Below is a small trained network, with its code and all its weights. Each question gives an input and a class and asks what happens when units are switched off, that is, made to give their printed mean instead of their output.

import numpy as np


def w(rows, s, z=0):
    codes = np.array(rows[::2]) - 128.0
    scale = np.full(codes.shape[1], s)
    scale[-1] = z or s
    return codes * scale


def norm(h):
    return h / np.sqrt((h * h).mean(-1, keepdims=True) + 1e-5)


def f(y):
    return np.maximum(y, 0)


def log_softmax(a):
    a = a - a.max(-1, keepdims=True)
    return a - np.log(np.exp(a).sum(-1, keepdims=True))


def net(x, mask):
    res = np.array(x, float).reshape(1, 4) / 4 @ E
    u = 0
    for l in range(3):
        y = f(norm(res) @ A[l][:, :-1].T + A[l][:, -1])
        res = res + np.where(mask[u : u + 4], y, B[l][:, -1]) @ B[l][:, :-1]
        u += 4
    return log_softmax(norm(res)[-1] @ U[:, :-1].T + U[:, -1])


A, B = {}, {}
E = w([
[128,148,136,147,121,140,140,105],'x0',
[194,44,184,128,59,108,134,100],'x1',
[106,159,188,158,22,173,103,245],'x2',
[93,132,122,70,9,63,169,118],'x3',
],0.0013)
A[0] = w([
[169,56,213,167,84,123,120,172,4],'0.n1',
[236,1,230,230,129,110,61,96,90],'0.n2',
[115,82,162,193,36,143,135,201,95],'0.n3',
[203,23,199,148,52,75,128,82,99],'0.n4',
],0.0028,0.0032)
B[0] = w([
[4,245,207,91,191,109,52,163,168],'0.n1',
[77,211,41,55,75,226,215,190,255],'0.n2',
[214,169,218,106,125,89,61,159,220],'0.n3',
[166,8,130,205,154,13,151,62,246],'0.n4',
],0.0031,0.0023)
A[1] = w([
[75,139,172,252,84,131,43,192,69],'1.n1',
[157,151,151,56,79,121,168,129,217],'1.n2',
[66,156,155,99,4,163,176,210,12],'1.n3',
[69,161,78,32,82,124,192,93,3],'1.n4',
],0.0029,0.0022)
B[1] = w([
[115,5,29,162,61,62,210,97,203],'1.n1',
[121,197,113,123,167,207,97,166,255],'1.n2',
[50,229,206,102,193,175,21,97,211],'1.n3',
[255,16,146,35,81,182,188,148,185],'1.n4',
],0.0035,0.0023)
A[2] = w([
[100,191,120,181,144,212,110,206,122],'2.n1',
[88,179,167,108,234,134,46,95,89],'2.n2',
[95,80,60,254,89,152,120,196,49],'2.n3',
[180,138,42,43,170,221,204,129,6],'2.n4',
],0.0044,0.0021)
B[2] = w([
[113,90,53,187,211,126,147,64,227],'2.n1',
[27,140,74,208,110,243,113,183,200],'2.n2',
[226,3,110,108,116,28,234,57,164],'2.n3',
[188,191,246,43,60,79,61,195,253],'2.n4',
],0.0044,0.0045)
U = w([
[12,241,39,240,210,231,24,212,25],'0',
[226,232,235,15,46,47,47,212,255],'1',
[229,17,28,231,196,4,236,20,124],'2',
],0.0045,0.0012)

Each question gives the input, the list of numbers given to net, and the class t.
The units are the neurons (one row each of A and B). Each row of codes is followed by its name. A weight is (code - 128) times the scale printed after its matrix; where a second scale follows, it is the last column's (A, B and U).
mask holds one flag per neuron, layer by layer. A switched-off neuron (its flag False) gives its mean, the last column of its row in B, instead of its output. The means were averaged over made-up inputs and are rounded, as every weight is.
A unit's drop is (log p(t) with every unit on - log p(t) with that unit switched off) / (log p(t) with every unit on - log p(t) with every unit switched off).
The circuit of an input: a set's keep is (log p(t) with only the set's units on - log p(t) with every unit switched off) / (log p(t) with every unit on - log p(t) with every unit switched off). Starting from all 12 units, units are removed one at a time, each time the one whose removal leaves the highest keep (on an exact tie, the one counted first), for as long as the keep stays at least 0.8.
units of the circuit, in order: the units of the circuit, biggest drop first
unit that matters most: the unit with the biggest drop
k most important neurons: the k neurons with the biggest drops, biggest first
top k neurons in layer l: the k neurons of layer l with the biggest drops, biggest first
drop of u: that unit's drop, to one decimal
input [-5,-4,-5,1], class 1: units of the circuit, in order : (2.n4)
input [6,-5,0,1], class 1: top 2 neurons in layer 1 : (1.n3; 1.n4)
input [6,4,-3,-7], class 1: units of the circuit, in order : (2.n4; 0.n2)
input [-5,8,4,0], class 0: 3 most important neurons : (0.n2; 0.n1; 1.n3)
input [8,6,-6,-7], class 1: units of the circuit, in order : (0.n2; 2.n4)
input [-2,0,5,-2], class 2: 3 most important neurons : (1.n1; 0.n2; 2.n4)
input [5,0,8,-1], class 2: units of the circuit, in order : (1.n1; 2.n3)
input [1,-7,1,-5], class 2: 3 most important neurons : (0.n2; 1.n3; 2.n3)
input [-2,2,-7,-5], class 1: 2 most important neurons : (2.n4; 1.n3)
input [-4,3,5,0], class 0: 4 most important neurons : (0.n2; 2.n4; 1.n4; 1.n2)
input [4,4,6,-1], class 0: 3 most important neurons : (0.n2; 1.n3; 2.n4)
input [-4,0,1,5], class 0: top 2 neurons in layer 2 : (2.n4; 2.n3)
input [8,0,3,-3], class 2: 3 most important neurons : (1.n1; 2.n1; 0.n2)
input [2,7,7,-2], class 0: 2 most important neurons : (0.n2; 1.n3)
input [-8,-1,-8,2], class 1: most important neuron : (0.n4)
input [1,4,-1,3], class 2: 2 most important neurons : (0.n4; 2.n4)
input [-2,7,-4,6], class 2: 2 most important neurons : (0.n4; 2.n4)
input [3,2,-2,-7], class 1: top 2 neurons in layer 2 : (2.n4; 2.n2)
input [2,5,5,0], class 0: top 2 neurons in layer 0 : (0.n2; 0.n1)
input [-8,1,-2,8], class 2: unit that matters most : 0.n2
input [-2,0,7,4], class 0: top 2 neurons in layer 2 : (2.n4; 2.n1)
input [2,1,-2,-4], class 1: drop of 2.n4 : 1.3
